Below is a small trained network, with its code and all its weights. Each question gives an input and a class and asks what happens when units are switched off, that is, made to give their printed mean instead of their output.

import numpy as np


def w(rows, s, z=0):
    codes = np.array(rows[::2]) - 128.0
    scale = np.full(codes.shape[1], s)
    scale[-1] = z or s
    return codes * scale


def norm(h):
    return h / np.sqrt((h * h).mean(-1, keepdims=True) + 1e-5)


def f(y):
    return y / 2 * (1 + np.tanh(0.7978845608 * (y + 0.044715 * y**3)))


def log_softmax(a):
    a = a - a.max(-1, keepdims=True)
    return a - np.log(np.exp(a).sum(-1, keepdims=True))


def net(x, mask):
    res = np.array(x, float).reshape(1, 5) / 4 @ E
    u = 0
    for l in range(2):
        y = f(norm(res) @ A[l][:, :-1].T + A[l][:, -1])
        res = res + np.where(mask[u : u + 3], y, B[l][:, -1]) @ B[l][:, :-1]
        u += 3
    return log_softmax(norm(res)[-1] @ U[:, :-1].T + U[:, -1])


A, B = {}, {}
E = w([
[189,66,234],'x0',
[157,254,231],'x1',
[75,114,151],'x2',
[107,53,62],'x3',
[184,126,125],'x4',
],0.0052)
A[0] = w([
[101,12,140,94],'L0N1',
[76,173,145,148],'L0N2',
[154,191,254,3],'L0N3',
],0.0079,0.0034)
B[0] = w([
[162,44,173,216],'L0N1',
[3,61,201,178],'L0N2',
[193,255,189,255],'L0N3',
],0.0065,0.0028)
A[1] = w([
[158,234,54,95],'L1N1',
[238,48,253,10],'L1N2',
[112,161,10,3],'L1N3',
],0.0066,0.0027)
B[1] = w([
[174,67,98,187],'L1N1',
[93,100,156,255],'L1N2',
[254,148,161,140],'L1N3',
],0.0069,0.0021)
U = w([
[106,55,64,253],'0',
[163,48,218,108],'1',
[213,167,56,2],'2',
[181,233,251,252],'3',
[14,188,130,50],'4',
],0.017,0.0018)

Each question gives the input, the list of numbers given to net, and the class t.
The units are the neurons (one row each of A and B). Each row of codes is followed by its name. A weight is (code - 128) times the scale printed after its matrix; where a second scale follows, it is the last column's (A, B and U).
mask holds one flag per neuron, layer by layer. A switched-off neuron (its flag False) gives its mean, the last column of its row in B, instead of its output. The means were averaged over made-up inputs and are rounded, as every weight is.
A unit's drop is (log p(t) with every unit on - log p(t) with that unit switched off) / (log p(t) with every unit on - log p(t) with every unit switched off).
The circuit of an input: a set's keep is (log p(t) with only the set's units on - log p(t) with every unit switched off) / (log p(t) with every unit on - log p(t) with every unit switched off). Starting from all 6 units, units are removed one at a time, each time the one whose removal leaves the highest keep (on an exact tie, the one counted first), for as long as the keep stays at least 0.8.
units of the circuit, in order: the units of the circuit, biggest drop first
top k neurons: the k neurons with the biggest drops, biggest first
k most important neurons of layer l: the k neurons of layer l with the biggest drops, biggest first
drop when u is switched off: that unit's drop, to one decimal
input [-7,-2,-6,0,-8], class 2: most important neuron of layer 1 => (L1N3)
input [-2,2,8,-2,1], class 4: top 3 neurons => (L0N2, L1N3, L0N1)
input [-3,-2,1,-6,5], class 2: units of the circuit, in order => (L1N1, L0N1)
input [-6,1,-1,-2,2], class 2: top 4 neurons => (L1N3, L1N1, L0N3, L1N2)
input [-8,4,-4,-5,8], class 2: 2 most important neurons of layer 1 => (L1N1, L1N2)
input [-2,-7,-6,-6,-6], class 2: 2 most important neurons of layer 1 => (L1N3, L1N2)
input [-5,1,-3,-4,7], class 2: top 2 neurons => (L1N1, L0N3)
input [-5,1,7,-6,2], class 4: units of the circuit, in order => (L0N2, L1N3)
input [-8,-7,-7,-5,-7], class 2: 2 most important neurons of layer 0 => (L0N1, L0N2)
input [0,0,0,0,-2], class 4: drop when L0N3 is switched off => -0.1
